[100 = 0]

[99, 102, 111, 94, 91, 104, 92, 138, 99, 94, 108, 105, 103, 103, 102, 120, 103, 98, 94, 107, 124, 101, 89, 93, 122, 74, 103, 96, 97, 105, 96, 87, 97] | <59>:H
[96, 113, 151, 102, 86, 103, 108, 113, 98, 95, 102, 85, 101, 98, 104, 99, 94, 66, 152, 100, 88, 87, 122, 91, 103, 39, 111, 107, 103, 109, 96, 81, 102] | <59>:U
[88, 117, 152, 105, 112, 100, 127, 156, 103, 100, 109, 98, 122, 93, 105, 98, 97, 62, 137, 99, 103, 93, 111, 87, 75, 58, 106, 103, 101, 105, 116, 76, 99] | <59>:H
[96, 98, 97, 113, 109, 99, 133, 150, 89, 78, 96, 88, 88, 97, 103, 118, 106, 94, 99, 90, 97, 111, 100, 114, 145, 106, 104, 94, 104, 109, 115, 107, 102] | <63>:X
[100, 86, 79, 95, 107, 97, 87, 97, 102, 112, 108, 101, 121, 97, 107, 94, 106, 116, 78, 94, 104, 105, 77, 107, 108, 133, 92, 97, 99, 96, 105, 115, 98] | <62>:V
[103, 106, 61, 101, 72, 94, 108, 73, 89, 92, 114, 95, 72, 100, 96, 92, 94, 129, 121, 111, 82, 109, 99, 97, 134, 90, 119, 108, 95, 108, 92, 117, 102] | <67>:A
[94, 118, 134, 98, 93, 103, 95, 126, 99, 108, 111, 90, 112, 99, 98, 98, 89, 87, 134, 103, 102, 95, 108, 90, 102, 49, 109, 108, 99, 114, 86, 89, 99] | <59>:U
[105, 97, 84, 102, 92, 98, 110, 94, 87, 79, 117, 86, 112, 97, 102, 89, 95, 129, 109, 102, 77, 110, 94, 94, 111, 108, 115, 104, 94, 104, 107, 114, 101] | <67>:T
[101, 102, 86, 104, 100, 106, 129, 137, 87, 75, 103, 89, 88, 104, 98, 111, 103, 93, 97, 102, 114, 112, 99, 110, 135, 95, 109, 86, 102, 107, 102, 91, 96] | <63>:Y
[106, 102, 108, 103, 104, 100, 94, 91, 89, 54, 103, 95, 110, 103, 101, 102, 93, 127, 88, 92, 60, 97, 89, 99, 103, 121, 106, 120, 97, 104, 109, 109, 104] | <67>:B
[89, 96, 92, 101, 96, 100, 119, 133, 91, 70, 95, 78, 94, 98, 106, 115, 95, 90, 112, 95, 106, 111, 107, 116, 140, 76, 114, 91, 101, 111, 117, 100, 100] | <63>:X
[94, 102, 116, 106, 104, 99, 133, 132, 89, 76, 93, 67, 105, 93, 101, 106, 101, 71, 122, 95, 94, 111, 111, 115, 132, 79, 106, 103, 105, 108, 119, 92, 105] | <63>:X
[109, 98, 119, 95, 98, 103, 83, 122, 103, 77, 98, 104, 103, 106, 99, 120, 106, 97, 81, 100, 112, 95, 79, 94, 116, 92, 93, 98, 101, 101, 98, 90, 99] | <59>:H
[99, 95, 86, 103, 101, 100, 118, 119, 94, 72, 92, 88, 76, 97, 94, 113, 100, 89, 99, 104, 110, 109, 109, 114, 126, 88, 108, 85, 101, 103, 112, 92, 102] | <63>:Y
[105, 117, 60, 97, 100, 95, 103, 117, 90, 104, 115, 94, 120, 104, 102, 95, 95, 105, 101, 103, 110, 106, 89, 97, 92, 103, 114, 85, 101, 96, 98, 107, 96] | <62>:K
[99, 107, 11, 92, 70, 86, 93, 104, 88, 130, 131, 95, 94, 97, 88, 89, 89, 103, 138, 118, 150, 118, 107, 95, 119, 43, 139, 65, 91, 106, 49, 109, 95] | <62>:K
[97, 101, 96, 102, 105, 105, 122, 132, 98, 60, 91, 94, 101, 97, 93, 123, 103, 79, 77, 93, 97, 103, 94, 117, 127, 107, 108, 84, 101, 98, 134, 95, 99] | <63>:Y
[95, 105, 94, 92, 104, 97, 98, 104, 101, 105, 110, 95, 135, 96, 111, 93, 103, 110, 90, 98, 97, 103, 83, 102, 82, 104, 93, 100, 99, 99, 115, 94, 97] | <62>:V
[93, 103, 80, 101, 87, 100, 126, 125, 97, 90, 106, 78, 95, 97, 102, 106, 100, 94, 117, 101, 112, 110, 114, 113, 132, 75, 112, 75, 100, 112, 105, 94, 99] | <63>:Y
[101, 87, 86, 104, 98, 99, 108, 115, 90, 67, 96, 87, 84, 97, 98, 122, 106, 100, 91, 96, 107, 108, 95, 111, 146, 112, 104, 88, 103, 105, 104, 101, 103] | <63>:X
[97, 115, 141, 100, 99, 103, 100, 124, 103, 103, 100, 105, 95, 106, 100, 108, 92, 82, 125, 105, 106, 97, 117, 87, 109, 50, 107, 104, 99, 106, 80, 81, 100] | <59>:U
[96, 105, 123, 106, 99, 98, 131, 134, 91, 87, 99, 63, 110, 99, 102, 98, 89, 63, 159, 101, 94, 111, 128, 98, 111, 45, 121, 95, 98, 110, 109, 92, 104] | <63>:X
[103, 103, 29, 103, 52, 94, 111, 66, 83, 117, 130, 80, 75, 101, 85, 79, 81, 108, 175, 117, 117, 123, 126, 88, 131, 15, 143, 93, 95, 126, 31, 107, 99] | <67>:B
[98, 101, 83, 102, 97, 99, 129, 117, 95, 79, 97, 105, 81, 95, 100, 115, 100, 99, 91, 92, 104, 104, 99, 114, 130, 109, 105, 85, 106, 99, 112, 96, 103] | <63>:Y
[108, 98, 94, 98, 97, 104, 90, 89, 90, 72, 107, 101, 102, 103, 108, 113, 96, 136, 77, 99, 83, 104, 78, 100, 121, 133, 97, 112, 96, 102, 93, 109, 99] | <67>:T
[105, 98, 88, 104, 92, 97, 100, 81, 98, 90, 103, 95, 95, 100, 100, 99, 97, 139, 98, 102, 82, 98, 95, 95, 100, 127, 114, 116, 96, 108, 105, 118, 98] | <67>:T
[104, 107, 128, 94, 114, 109, 95, 127, 101, 98, 92, 111, 97, 104, 101, 104, 99, 89, 85, 99, 125, 95, 109, 91, 104, 78, 95, 102, 100, 100, 79, 83, 100] | <59>:H
[104, 106, 129, 99, 105, 103, 80, 143, 100, 93, 110, 116, 99, 102, 105, 115, 101, 81, 105, 107, 105, 96, 73, 94, 99, 66, 95, 110, 97, 102, 95, 85, 98] | <59>:E
[93, 107, 93, 105, 76, 103, 123, 73, 89, 90, 108, 80, 92, 97, 98, 93, 88, 116, 148, 106, 75, 105, 124, 97, 114, 76, 132, 105, 95, 113, 104, 111, 102] | <67>:A
[97, 117, 92, 104, 79, 102, 134, 94, 87, 83, 117, 92, 80, 110, 93, 92, 83, 121, 140, 107, 90, 105, 113, 91, 112, 55, 132, 106, 90, 118, 98, 106, 99] | <67>:A
[104, 99, 34, 101, 79, 97, 110, 103, 89, 76, 101, 120, 66, 105, 90, 118, 98, 116, 81, 106, 113, 106, 88, 117, 143, 103, 114, 74, 102, 104, 86, 105, 97] | <63>:Y
[107, 92, 86, 102, 78, 99, 98, 71, 75, 74, 118, 84, 93, 99, 96, 84, 84, 109, 142, 108, 86, 115, 104, 91, 121, 68, 116, 115, 94, 120, 61, 104, 101] | <67>:B
[101, 104, 105, 94, 94, 104, 99, 122, 89, 108, 110, 99, 104, 103, 101, 97, 98, 85, 116, 110, 134, 104, 102, 85, 102, 67, 106, 91, 97, 103, 71, 85, 97] | <59>:H
[101, 101, 74, 91, 109, 96, 92, 104, 98, 105, 104, 93, 138, 99, 101, 92, 105, 104, 80, 105, 111, 108, 82, 102, 95, 109, 101, 88, 96, 93, 98, 98, 99] | <62>:V
[101, 105, 83, 97, 97, 95, 106, 119, 97, 107, 111, 97, 122, 95, 108, 109, 108, 107, 88, 97, 97, 104, 82, 114, 115, 136, 94, 90, 98, 89, 117, 104, 98] | <62>:V
[96, 104, 79, 104, 97, 98, 126, 120, 93, 70, 96, 92, 95, 95, 96, 113, 101, 93, 101, 97, 96, 106, 100, 116, 124, 84, 111, 85, 100, 102, 131, 98, 103] | <63>:Y
[109, 96, 80, 105, 96, 99, 83, 107, 94, 74, 113, 117, 103, 107, 106, 108, 99, 133, 72, 105, 73, 108, 62, 96, 91, 155, 99, 117, 97, 93, 104, 121, 102] | <67>:T
[101, 106, 94, 106, 80, 100, 109, 98, 85, 65, 110, 91, 98, 105, 105, 102, 80, 109, 137, 108, 75, 106, 99, 97, 125, 74, 120, 107, 98, 104, 93, 102, 102] | <67>:B
[104, 101, 93, 105, 82, 97, 102, 80, 87, 75, 115, 81, 101, 98, 101, 93, 86, 110, 144, 106, 69, 109, 99, 96, 118, 78, 122, 116, 96, 116, 83, 107, 102] | <67>:B
[93, 110, 131, 98, 103, 104, 93, 129, 107, 88, 101, 122, 101, 104, 99, 111, 99, 87, 99, 100, 106, 92, 86, 92, 88, 73, 91, 111, 105, 108, 89, 80, 110] | <59>:E
[97, 106, 89, 96, 105, 96, 71, 99, 103, 109, 107, 99, 129, 97, 109, 98, 101, 112, 90, 98, 99, 99, 87, 101, 88, 120, 107, 91, 95, 96, 102, 105, 92] | <62>:G
[100, 105, 81, 93, 109, 97, 103, 126, 99, 98, 116, 97, 136, 92, 108, 95, 101, 105, 86, 106, 103, 106, 74, 105, 95, 116, 100, 88, 96, 89, 115, 98, 100] | <62>:K

[98, 111, 124, 108, 96, 150, 78, 100, 110, 93, 95, 93, 112, 103, 90, 117, 91, 92, 99, 121, 107, 121, 106, 86, 57, 118, 102, 94, 95, 121, 85, 101, 91] | Z93:(68)
[97, 105, 110, 107, 94, 125, 99, 105, 109, 98, 104, 88, 95, 103, 73, 96, 93, 104, 100, 112, 105, 115, 106, 96, 75, 109, 103, 101, 99, 123, 101, 103, 93] | Z93:(66)
[85, 101, 109, 106, 96, 121, 83, 98, 102, 97, 94, 79, 112, 109, 85, 104, 88, 102, 101, 115, 105, 103, 93, 95, 91, 102, 99, 98, 100, 98, 103, 92, 105] | Z175:(75)
[95, 103, 105, 102, 91, 105, 98, 102, 107, 100, 102, 96, 95, 102, 60, 96, 93, 100, 105, 101, 101, 112, 104, 106, 84, 103, 101, 101, 95, 120, 94, 93, 95] | Z93:(68)
[87, 100, 105, 104, 96, 117, 87, 97, 99, 98, 95, 84, 108, 106, 82, 101, 93, 100, 103, 108, 102, 107, 99, 98, 100, 101, 100, 99, 99, 102, 101, 97, 103] | Z175:(75)
